K71: [-0.01, -0.01,  0.01,  0.01,  0.02, -0.01,  0.01,  0.01,  0.00,  0.00,
  0.01, -0.01, -0.01,  0.03, -0.02,  0.01,  0.00,  0.00, -0.02]
K542: [ 0.39, -0.14,  0.72,  0.11,  0.34,  0.24,  0.32,  0.41, -0.14, -0.04,
  0.09,  0.10,  0.10, -0.75,  0.22,  0.36, -0.13, -0.47, -0.61]
K137: [ 0.39,  0.01,  0.66, -0.22,  0.31,  0.19,  0.06,  0.47, -0.20,  0.06,
  0.03,  0.19,  0.04, -0.93,  0.20,  0.38,  0.00, -0.34, -0.67]
K104: [ 0.01, -0.01,  0.04,  0.00,  0.00,  0.01, -0.02,  0.00, -0.01, -0.01,
  0.01, -0.01,  0.01, -0.02,  0.01,  0.02,  0.00,  0.01, -0.01]
K81: [ 0.03, -0.01,  0.08,  0.14,  0.09, -0.01,  0.19, -0.05,  0.02, -0.03,
  0.08,  0.01, -0.04, -0.06,  0.05,  0.15, -0.09, -0.06, -0.02]
K436: [ 0.03,  0.03,  0.01, -0.02, -0.10, -0.05,  0.06, -0.05, -0.08,  0.01,
  0.07,  0.12, -0.04, -0.06,  0.01,  0.15, -0.02, -0.03, -0.02]
K875: [ 0.36, -0.05,  0.66, -0.12,  0.31,  0.19,  0.14,  0.41, -0.18,  0.02,
  0.06,  0.14,  0.05, -0.84,  0.18,  0.36, -0.05, -0.37, -0.61]
K462: [ 0.03, -0.01,  0.08,  0.14,  0.12, -0.03,  0.19, -0.05,  0.04, -0.02,
  0.08, -0.01, -0.05, -0.06,  0.05,  0.17, -0.10, -0.06, -0.02]
K90: [-0.01,  0.01, -0.02,  0.01,  0.00, -0.01,  0.00,  0.02,  0.00,  0.01,
  0.01, -0.02,  0.00,  0.04, -0.01, -0.01,  0.01,  0.02, -0.01]
order: [-0.01,  0.02,  0.01, -0.01, -0.01,  0.04,  0.00, -0.02,  0.01,  0.01,
  0.00,  0.02,  0.00, -0.01,  0.00,  0.01, -0.02,  0.01, -0.01]  K90
order: [ 0.01, -0.01,  0.01, -0.01,  0.04,  0.00,  0.00,  0.01, -0.02,  0.00,
 -0.01, -0.01,  0.01, -0.01,  0.01, -0.02,  0.01,  0.02,  0.00]  K104
order: [-0.61, -0.37, -0.05,  0.36,  0.18, -0.84,  0.05,  0.14,  0.06,  0.02,
 -0.18,  0.41,  0.14,  0.19,  0.31, -0.12,  0.66, -0.05,  0.36]  K875
order: [ 0.00,  0.02,  0.00,  0.02,  0.00, -0.02,  0.01, -0.01,  0.00, -0.01,
  0.01,  0.01,  0.01, -0.01,  0.01, -0.01, -0.02,  0.04, -0.01]  K90
order: [ 0.00, -0.02, -0.01, -0.01,  0.01,  0.01,  0.02, -0.01,  0.01,  0.01,
  0.00,  0.00,  0.01, -0.01, -0.01,  0.03, -0.02,  0.01,  0.00]  K71
order: [ 0.06,  0.20,  0.66,  0.38, -0.34,  0.00,  0.39,  0.06, -0.20, -0.22,
  0.19, -0.93,  0.31,  0.04,  0.03,  0.19,  0.47,  0.01, -0.67]  K137
order: [ 0.00,  0.00,  0.04, -0.02,  0.01,  0.01, -0.01, -0.01,  0.02,  0.00,
 -0.01,  0.01, -0.02,  0.01,  0.00,  0.01, -0.01,  0.01, -0.01]  K104

K875: [-0.13,  0.31,  0.13, -0.09, -0.12, -0.08, -0.39]
K81: [ 0.22, -0.02,  0.14, -0.14,  0.26,  0.03,  0.48]
K920: [-0.07, -0.22, -0.15,  0.12,  0.17,  0.07,  0.02]
K137: [-0.22,  0.03,  0.17, -0.15,  0.12, -0.07,  0.07]
order: [ 0.07, -0.22, -0.07, -0.15,  0.17,  0.03,  0.12]  K137
order: [-0.39, -0.13, -0.12, -0.09, -0.08,  0.13,  0.31]  K875

K81: [-0.22, -0.97,  0.68,  0.06,  0.64]
K462: [ 0.68,  0.07, -0.23,  0.63, -0.97]
K90: [ 0.64,  0.06,  0.68, -0.21, -0.97]
order: [ 0.64,  0.06,  0.68, -0.97, -0.22]  K81
order: [-0.97,  0.64,  0.06, -0.22,  0.68]  K81
order: [-0.97,  0.64,  0.06,  0.68, -0.21]  K90
order: [ 0.68,  0.06,  0.64, -0.22, -0.97]  K81
order: [-0.97, -0.21,  0.68,  0.06,  0.64]  K90
order: [ 0.06, -0.22,  0.68, -0.97,  0.64]  K81
order: [-0.97, -0.23,  0.07,  0.63,  0.68]  K462

